Below are the code and all the weights of a small trained network. Each question names an input and a target symbol and asks about switching units off, where a switched-off unit gives its printed mean instead of its output.

import numpy as np


def w(rows, s, z=0):
    codes = np.array(rows[::2]) - 128.0
    scale = np.full(codes.shape[1], s)
    scale[-1] = z or s
    return codes * scale


def f(y):
    return np.maximum(y, 0)


def softmax(a):
    e = np.exp(a - a.max(-1, keepdims=True))
    return e / e.sum(-1, keepdims=True)


def log_softmax(a):
    a = a - a.max(-1, keepdims=True)
    return a - np.log(np.exp(a).sum(-1, keepdims=True))


def net(x, mask):
    ids = ['ΔΘΞΠαζημψω'.index(c) for c in x.split()]
    T = len(ids)
    res = E[ids] + P[:T]
    q, k, v = (res @ M[0].T for M in (Q, K, V))
    z = softmax(np.where(np.tri(T) > 0, q @ k.T / 4**0.5, -1e9)) @ v
    res = res + np.where(mask[0], z, O[0][:, -1]) @ O[0][:, :-1]
    y = f(res @ A[0][:, :-1].T + A[0][:, -1])
    res = res + np.where(mask[1:17], y, B[0][:, -1]) @ B[0][:, :-1]
    return log_softmax(res[-1] @ U[:, :-1].T + U[:, -1])


Q, K, V, O, A, B = {}, {}, {}, {}, {}, {}
E = w([
[159,64,152,95],'Δ',
[111,120,81,149],'Θ',
[116,115,92,141],'Ξ',
[115,106,98,139],'Π',
[113,121,81,152],'α',
[112,122,76,154],'ζ',
[2,246,155,59],'η',
[201,152,77,81],'μ',
[206,157,82,74],'ψ',
[224,152,96,33],'ω',
],0.0082)
P = w([
[161,150,123,254],'0',
[188,162,197,112],'1',
[148,137,141,122],'2',
[122,114,122,112],'3',
[109,92,97,99],'4',
[96,77,83,82],'5',
[84,69,73,65],'6',
[75,59,62,52],'7',
[64,49,66,28],'8',
[59,40,65,17],'9',
[52,35,62,9],'10',
],0.0056)
Q[0] = w([
[151,16,37,73],'h0',
[139,155,101,136],'h0',
[8,82,44,77],'h0',
[148,216,2,91],'h0',
],0.0082)
K[0] = w([
[39,153,217,144],'h0',
[131,148,88,129],'h0',
[28,175,73,26],'h0',
[146,254,17,120],'h0',
],0.0093)
V[0] = w([
[136,72,151,156],'h0',
[9,138,167,129],'h0',
[96,238,174,167],'h0',
[173,203,68,83],'h0',
],0.013)
O[0] = w([
[77,104,122,167,64],'h0',
[138,124,253,109,96],'h0',
[110,130,203,44,14],'h0',
[201,168,72,90,253],'h0',
],0.014,0.0015)
A[0] = w([
[142,123,131,74,2],'n0',
[9,176,88,189,58],'n1',
[80,126,57,148,71],'n2',
[79,119,114,191,117],'n3',
[137,121,87,149,183],'n4',
[86,67,148,108,102],'n5',
[129,208,125,214,83],'n6',
[161,73,141,104,37],'n7',
[188,114,121,206,118],'n8',
[102,106,67,85,166],'n9',
[150,91,71,148,186],'n10',
[231,122,192,182,127],'n11',
[70,130,113,157,128],'n12',
[160,110,106,99,14],'n13',
[69,175,104,87,108],'n14',
[196,82,111,123,116],'n15',
],0.015,0.008)
B[0] = w([
[107,126,30,218,139],'n0',
[167,252,152,144,155],'n1',
[134,37,166,84,195],'n2',
[104,56,78,109,162],'n3',
[71,171,139,162,217],'n4',
[155,92,192,199,142],'n5',
[204,186,133,123,136],'n6',
[86,137,68,171,137],'n7',
[198,132,131,115,166],'n8',
[210,109,78,143,225],'n9',
[46,186,148,164,248],'n10',
[79,176,147,35,139],'n11',
[111,77,113,106,153],'n12',
[92,49,185,170,136],'n13',
[91,104,123,77,143],'n14',
[141,126,130,72,176],'n15',
],0.038,0.012)
U = w([
[88,253,111,197,171],'Δ',
[3,39,114,180,119],'Θ',
[162,106,149,153,1],'Ξ',
[176,89,183,167,120],'Π',
[179,94,164,145,109],'α',
[181,90,169,150,133],'ζ',
[76,119,245,29,167],'η',
[179,118,82,90,110],'μ',
[186,118,81,86,134],'ψ',
[174,92,55,93,94],'ω',
],0.0052,0.0037)

Each question gives the input, a string of symbols that net reads in full, and the target symbol t.
The units are the heads (4 rows each of Q, K, V and O) and the neurons (one row each of A and B). Each row of codes is followed by its name. A weight is (code - 128) times the scale printed after its matrix; where a second scale follows, it is the last column's (O, A, B and U).
mask holds one flag per unit, heads first, then neurons. A switched-off unit (its flag False) gives its mean, the last column of its rows in O or B, instead of its output. The means were averaged over made-up inputs and are rounded, as every weight is.
A unit's drop is (log p(t) with every unit on - log p(t) with that unit switched off) / (log p(t) with every unit on - log p(t) with every unit switched off).
The circuit of an input: a set's keep is (log p(t) with only the set's units on - log p(t) with every unit switched off) / (log p(t) with every unit on - log p(t) with every unit switched off). Starting from the 12 units with the biggest drops (on a tie, the unit counted first), units are removed one at a time, each time the one whose removal leaves the highest keep (on an exact tie, the one counted first), for as long as the keep stays at least 0.8.
units of the circuit, in order: the units of the circuit, biggest drop first
top k neurons: the k neurons with the biggest drops, biggest first
drop of u: that unit's drop, to one decimal
input ψ Θ Θ Δ, target Δ: units of the circuit, in order => n2
input Δ Π Ξ Π Δ Ξ μ Δ Θ η Θ, target η: units of the circuit, in order => h0; n11
input μ ω Ξ ω, target Θ: top 2 neurons => n13; n10
input Δ α η ω, target ω: units of the circuit, in order => n10; h0
input ψ Ξ μ Δ ω Δ ω ω ω, target Θ: top 2 neurons => n10; n2
input α ω Ξ Θ Π Θ ω Δ Ξ η Θ, target η: top 3 neurons => n9; n11; n10
input Δ Ξ Δ Δ ζ Θ Δ, target Θ: units of the circuit, in order => h0; n3
input Θ η ω α Ξ ω Θ μ, target ω: units of the circuit, in order => h0; n10; n0
input Π Π α η, target η: units of the circuit, in order => h0; n14
input ψ ω ψ μ ω Θ ζ μ ζ ψ, target Θ: units of the circuit, in order => h0; n13
input Θ μ Δ ζ η, target η: top 4 neurons => n9; n14; n3; n8
input Ξ η Ξ η, target Θ: units of the circuit, in order => h0; n0; n14
input Δ η Δ, target η: units of the circuit, in order => n9; n11
input Δ Ξ Θ ω μ η, target ω: top 2 neurons => n10; n4
input Δ η ζ Ξ Θ Π Π Δ ω μ, target ω: units of the circuit, in order => n10; h0; n0
input Δ μ Δ ψ Π Δ ψ, target Θ: top 4 neurons => n2; n10; n1; n13
input Ξ Π ψ Δ Δ, target Θ: units of the circuit, in order => h0; n1
input α Δ ζ μ Θ ψ Δ η Π, target η: top neuron => n9
input μ Π Δ η α, target η: units of the circuit, in order => h0; n9
input Ξ ζ ζ η Π Ξ, target η: units of the circuit, in order => h0
input Π ω Δ α η ζ, target η: top 3 neurons => n9; n11; n10
input ζ Π η Δ, target η: drop of n2 => -0.1
input Θ Ξ μ Δ α Δ α Δ η Δ Π, target η: drop of n6 => 0.0
input ω ψ η, target ω: drop of h0 => 0.5
input Π Ξ Ξ Ξ α η Δ α, target η: drop of h0 => 1.3
